Below is a small trained network, with its code and all its weights. Each question gives an input and a target symbol and asks what happens when units are switched off, that is, made to give their printed mean instead of their output.

import numpy as np


def w(rows, s, z=0):
    codes = np.array(rows[::2]) - 128.0
    scale = np.full(codes.shape[1], s)
    scale[-1] = z or s
    return codes * scale


def norm(h):
    return h / np.sqrt((h * h).mean(-1, keepdims=True) + 1e-5)


def f(y):
    return np.maximum(y, 0)


def softmax(a):
    e = np.exp(a - a.max(-1, keepdims=True))
    return e / e.sum(-1, keepdims=True)


def log_softmax(a):
    a = a - a.max(-1, keepdims=True)
    return a - np.log(np.exp(a).sum(-1, keepdims=True))


def net(x, mask):
    ids = ['αγηθλξπσφψω'.index(c) for c in x.split()]
    T = len(ids)
    res = E[ids] + P[:T]
    q, k, v = (norm(res) @ M[0].T for M in (Q, K, V))
    z = softmax(np.where(np.tri(T) > 0, q @ k.T / 3**0.5, -1e9)) @ v
    res = res + np.where(mask[0], z, O[0][:, -1]) @ O[0][:, :-1]
    y = f(norm(res) @ A[0][:, :-1].T + A[0][:, -1])
    res = res + np.where(mask[1:13], y, B[0][:, -1]) @ B[0][:, :-1]
    return log_softmax(norm(res)[-1] @ U[:, :-1].T + U[:, -1])


Q, K, V, O, A, B = {}, {}, {}, {}, {}, {}
E = w([
[125,128,176,85,127,125,109,107,130],'α',
[132,143,82,144,132,85,129,140,252],'γ',
[68,123,129,106,142,134,102,95,142],'η',
[112,130,154,107,141,134,160,111,115],'θ',
[126,79,110,162,187,104,102,162,137],'λ',
[93,123,117,149,144,123,165,114,117],'ξ',
[137,130,118,98,216,104,137,110,147],'π',
[149,143,154,176,142,69,126,101,116],'σ',
[121,155,127,125,135,128,116,159,113],'φ',
[136,101,121,117,144,102,110,83,132],'ψ',
[146,85,105,125,139,63,105,136,119],'ω',
],0.002)
P = w([
[199,192,2,79,94,229,76,106,40],'0',
[152,143,89,98,158,164,92,98,32],'1',
[140,139,99,115,174,139,99,112,49],'2',
[121,142,111,109,170,124,116,116,78],'3',
[99,142,138,117,168,108,123,131,98],'4',
[89,128,144,117,155,80,139,140,122],'5',
[76,111,155,118,152,69,150,136,149],'6',
[82,100,165,130,158,51,153,128,174],'7',
[82,80,170,134,163,46,159,125,202],'8',
[72,63,195,148,185,33,156,129,210],'9',
],0.0008)
Q[0] = w([
[115,148,128,110,200,99,85,138,92],'H1',
[182,191,53,136,49,254,122,128,120],'H1',
[91,186,136,88,209,96,109,162,88],'H1',
],0.0054)
K[0] = w([
[106,88,161,129,156,77,159,89,198],'H1',
[116,154,141,112,144,183,131,124,3],'H1',
[77,104,170,117,145,75,156,110,189],'H1',
],0.0053)
V[0] = w([
[131,135,212,89,130,130,106,122,122],'H1',
[108,251,121,124,121,163,142,201,125],'H1',
[172,174,92,108,99,134,41,183,138],'H1',
],0.0024)
O[0] = w([
[198,204,168,61,100,183,43,73,171,180],'H1',
[79,130,241,220,254,157,121,21,177,230],'H1',
[94,45,247,104,170,38,73,179,118,2],'H1',
],0.0015,0.00033)
A[0] = w([
[110,204,99,56,94,166,122,118,139,156],'N1',
[74,115,40,231,154,171,186,136,114,117],'N2',
[164,113,37,183,168,84,23,58,212,194],'N3',
[91,117,139,130,61,194,182,53,164,127],'N4',
[112,25,186,103,156,83,142,78,34,146],'N5',
[199,150,226,61,43,150,81,146,152,112],'N6',
[172,112,137,217,61,40,167,92,86,138],'N7',
[165,174,141,198,186,233,91,94,169,102],'N8',
[82,100,240,186,190,125,86,167,122,2],'N9',
[224,131,1,91,15,133,89,144,76,106],'N10',
[144,137,83,134,156,150,56,176,55,54],'N11',
[120,160,107,49,102,221,153,51,129,136],'N12',
],0.0018,0.00092)
B[0] = w([
[171,79,101,157,133,176,71,123,198,239],'N1',
[166,114,107,130,78,86,92,41,185,211],'N2',
[117,143,186,92,86,218,143,124,1,212],'N3',
[108,184,133,170,129,103,94,174,232,185],'N4',
[146,167,65,133,32,161,177,172,181,248],'N5',
[195,55,104,157,116,44,137,53,138,174],'N6',
[123,209,140,163,173,150,27,236,130,161],'N7',
[152,41,134,136,80,86,240,164,101,188],'N8',
[76,87,222,152,171,79,174,32,200,227],'N9',
[72,192,249,127,126,167,216,53,189,172],'N10',
[75,113,164,135,120,77,152,103,222,196],'N11',
[145,104,158,191,147,105,109,224,161,237],'N12',
],0.0018,0.0013)
U = w([
[60,110,100,94,127,232,3,134,137,136],'α',
[163,155,62,29,239,146,152,116,99,109],'γ',
[202,126,134,195,123,222,183,212,161,168],'η',
[114,169,163,52,49,214,208,51,106,93],'θ',
[242,78,152,87,103,104,37,79,151,121],'λ',
[114,143,114,48,20,68,151,205,70,114],'ξ',
[72,133,224,168,214,77,151,79,173,182],'π',
[128,144,14,197,87,120,160,32,142,131],'σ',
[112,17,64,132,144,69,123,221,89,106],'φ',
[153,237,147,175,115,122,54,144,47,123],'ψ',
[116,88,125,123,140,125,137,139,99,1],'ω',
],0.0055,0.0039)

Each question gives the input, a string of symbols that net reads in full, and the target symbol t.
The units are the heads (3 rows each of Q, K, V and O) and the neurons (one row each of A and B). Each row of codes is followed by its name. A weight is (code - 128) times the scale printed after its matrix; where a second scale follows, it is the last column's (O, A, B and U).
mask holds one flag per unit, heads first, then neurons. A switched-off unit (its flag False) gives its mean, the last column of its rows in O or B, instead of its output. The means were averaged over made-up inputs and are rounded, as every weight is.
A unit's drop is (log p(t) with every unit on - log p(t) with that unit switched off) / (log p(t) with every unit on - log p(t) with every unit switched off).
The circuit of an input: a set's keep is (log p(t) with only the set's units on - log p(t) with every unit switched off) / (log p(t) with every unit on - log p(t) with every unit switched off). Starting from the 12 units with the biggest drops (on a tie, the unit counted first), units are removed one at a time, each time the one whose removal leaves the highest keep (on an exact tie, the one counted first), for as long as the keep stays at least 0.8.
units of the circuit, in order: the units of the circuit, biggest drop first
k most important neurons: the k neurons with the biggest drops, biggest first
drop when u is switched off: that unit's drop, to one decimal
input φ φ φ θ φ φ η φ ψ, target θ: units of the circuit, in order	[N10; N3; H1]
input η φ γ, target π: units of the circuit, in order	[H1; N3]
input φ α φ, target λ: units of the circuit, in order	[H1; N6]
input φ φ φ η σ φ θ θ, target η: units of the circuit, in order	[H1; N12]
input θ φ σ θ φ ξ φ, target σ: units of the circuit, in order	[H1; N2]
input λ φ θ, target η: units of the circuit, in order	[N12; N5]
input θ α γ, target θ: units of the circuit, in order	[N3; N12]
input θ φ φ ξ θ φ ω φ, target ξ: 3 most important neurons	[N9; N12; N4]
input π θ φ η φ φ θ ξ, target σ: 2 most important neurons	[N2; N9]
input η γ φ φ, target π: units of the circuit, in order	[H1; N9]
input φ ψ φ φ θ γ φ ξ ψ, target ξ: 3 most important neurons	[N3; N5; N7]
input ξ ξ θ φ φ η φ, target α: 2 most important neurons	[N1; N9]
input η α φ θ φ, target η: 4 most important neurons	[N8; N9; N1; N2]
input φ ξ ω, target ξ: most important neuron	[N10]
input η φ ξ ω φ ψ ψ φ, target θ: most important neuron	[N10]
input σ γ φ ξ ξ φ φ ψ, target ξ: 2 most important neurons	[N5; N3]
input φ θ γ, target π: 2 most important neurons	[N5; N3]
input θ φ φ φ η φ φ ξ φ, target σ: 3 most important neurons	[N2; N12; N9]
input θ φ φ φ φ φ φ σ, target ψ: 2 most important neurons	[N7; N3]
input η φ φ α θ ξ ξ, target σ: drop when H1 is switched off	0.3
input φ θ σ, target ψ: drop when N7 is switched off	0.3
